Below is a small trained network, with its code and all its weights. Each question gives an input and a class and asks what happens when units are switched off, that is, made to give their printed mean instead of their output.

import numpy as np


def w(rows, s, z=0):
    codes = np.array(rows[::2]) - 128.0
    scale = np.full(codes.shape[1], s)
    scale[-1] = z or s
    return codes * scale


def f(y):
    return y / 2 * (1 + np.tanh(0.7978845608 * (y + 0.044715 * y**3)))


def log_softmax(a):
    a = a - a.max(-1, keepdims=True)
    return a - np.log(np.exp(a).sum(-1, keepdims=True))


def net(x, mask):
    res = np.array(x, float).reshape(1, 4) / 4 @ E
    y = f(res @ A[0][:, :-1].T + A[0][:, -1])
    res = res + np.where(mask, y, B[0][:, -1]) @ B[0][:, :-1]
    return log_softmax(res[-1] @ U[:, :-1].T + U[:, -1])


A, B = {}, {}
E = w([
[96,168,118,111,241,141,162,200,136,127],'x0',
[161,59,104,116,108,99,9,234,175,89],'x1',
[108,19,65,129,209,178,107,89,88,239],'x2',
[18,130,47,177,210,58,130,129,120,76],'x3',
],0.012)
A[0] = w([
[12,138,46,233,113,48,112,114,90,48,5],'N1',
[101,25,10,76,130,207,100,119,94,201,125],'N2',
[194,96,140,96,151,83,19,212,210,82,254],'N3',
[160,182,160,174,150,139,184,106,106,163,190],'N4',
[140,123,152,160,163,116,186,92,90,95,141],'N5',
[221,149,225,56,99,194,135,169,122,179,13],'N6',
[88,210,238,87,42,67,189,178,191,2,50],'N7',
[170,110,169,231,143,112,64,114,171,109,190],'N8',
[101,118,224,156,162,128,193,81,95,89,150],'N9',
[131,178,108,102,88,105,136,127,120,4,63],'N10',
[105,220,157,100,127,159,186,31,62,129,189],'N11',
[157,112,75,59,81,91,101,118,123,175,92],'N12',
[142,97,128,183,84,145,71,102,142,112,111],'N13',
],0.0083,0.0021)
B[0] = w([
[108,130,156,51,130,140,170,118,246,123,221],'N1',
[92,156,79,136,139,148,156,97,78,162,242],'N2',
[148,103,102,150,54,77,65,140,80,93,227],'N3',
[122,155,143,99,115,70,116,138,97,114,173],'N4',
[115,76,121,126,149,134,94,151,134,112,160],'N5',
[74,116,159,54,139,155,172,128,244,93,209],'N6',
[112,196,164,153,134,176,129,125,69,187,250],'N7',
[132,120,88,112,123,120,157,150,118,144,157],'N8',
[150,84,136,109,116,52,99,144,130,153,173],'N9',
[141,159,123,157,141,179,160,130,97,146,187],'N10',
[144,111,64,120,123,53,98,163,64,81,212],'N11',
[140,184,98,145,172,136,92,123,149,114,160],'N12',
[109,140,119,95,137,120,125,122,110,122,163],'N13',
],0.013,0.018)
U = w([
[168,89,78,146,101,73,74,173,86,49,250],'0',
[117,137,120,172,166,242,126,112,70,227,138],'1',
[121,104,136,81,135,184,148,122,252,73,16],'2',
],0.013,0.0013)

Each question gives the input, the list of numbers given to net, and the class t.
The units are the neurons (one row each of A and B). Each row of codes is followed by its name. A weight is (code - 128) times the scale printed after its matrix; where a second scale follows, it is the last column's (A, B and U).
mask holds one flag per neuron, in row order. A switched-off neuron (its flag False) gives its mean, the last column of its row in B, instead of its output. The means were averaged over made-up inputs and are rounded, as every weight is.
A unit's drop is (log p(t) with every unit on - log p(t) with that unit switched off) / (log p(t) with every unit on - log p(t) with every unit switched off).
The circuit of an input: a set's keep is (log p(t) with only the set's units on - log p(t) with every unit switched off) / (log p(t) with every unit on - log p(t) with every unit switched off). Starting from the 12 units with the biggest drops (on a tie, the unit counted first), units are removed one at a time, each time the one whose removal leaves the highest keep (on an exact tie, the one counted first), for as long as the keep stays at least 0.8.
circuit, biggest first: the units of the circuit, biggest drop first
top k neurons: the k neurons with the biggest drops, biggest first
drop when u is switched off: that unit's drop, to one decimal
input [-5,-7,-4,-2], class 0: circuit, biggest first	N11
input [-2,0,0,-1], class 2: top 3 neurons	N7, N3, N11
input [-2,-4,4,-3], class 0: top 2 neurons	N7, N11
input [3,-1,-7,-7], class 1: top 2 neurons	N7, N1
input [1,0,-6,5], class 1: top 3 neurons	N7, N6, N10
input [-6,-6,2,6], class 0: top 3 neurons	N11, N6, N9
input [-1,0,-6,8], class 2: top 2 neurons	N1, N2
input [1,-1,-5,-5], class 1: top 3 neurons	N7, N1, N10
input [0,-3,-2,-4], class 2: top 3 neurons	N6, N3, N2
input [8,-6,6,6], class 0: circuit, biggest first	N7, N11
input [-3,1,1,2], class 2: top 2 neurons	N7, N11
input [-7,5,5,6], class 2: top 2 neurons	N1, N7
input [-3,-5,-7,6], class 1: top 4 neurons	N7, N10, N6, N3
input [-6,-3,0,-5], class 2: circuit, biggest first	N6
input [-4,-7,-6,-4], class 0: drop when N9 is switched off	0.2
input [-4,2,-6,-1], class 1: drop when N7 is switched off	0.3
input [2,4,-5,8], class 2: drop when N1 is switched off	2.2
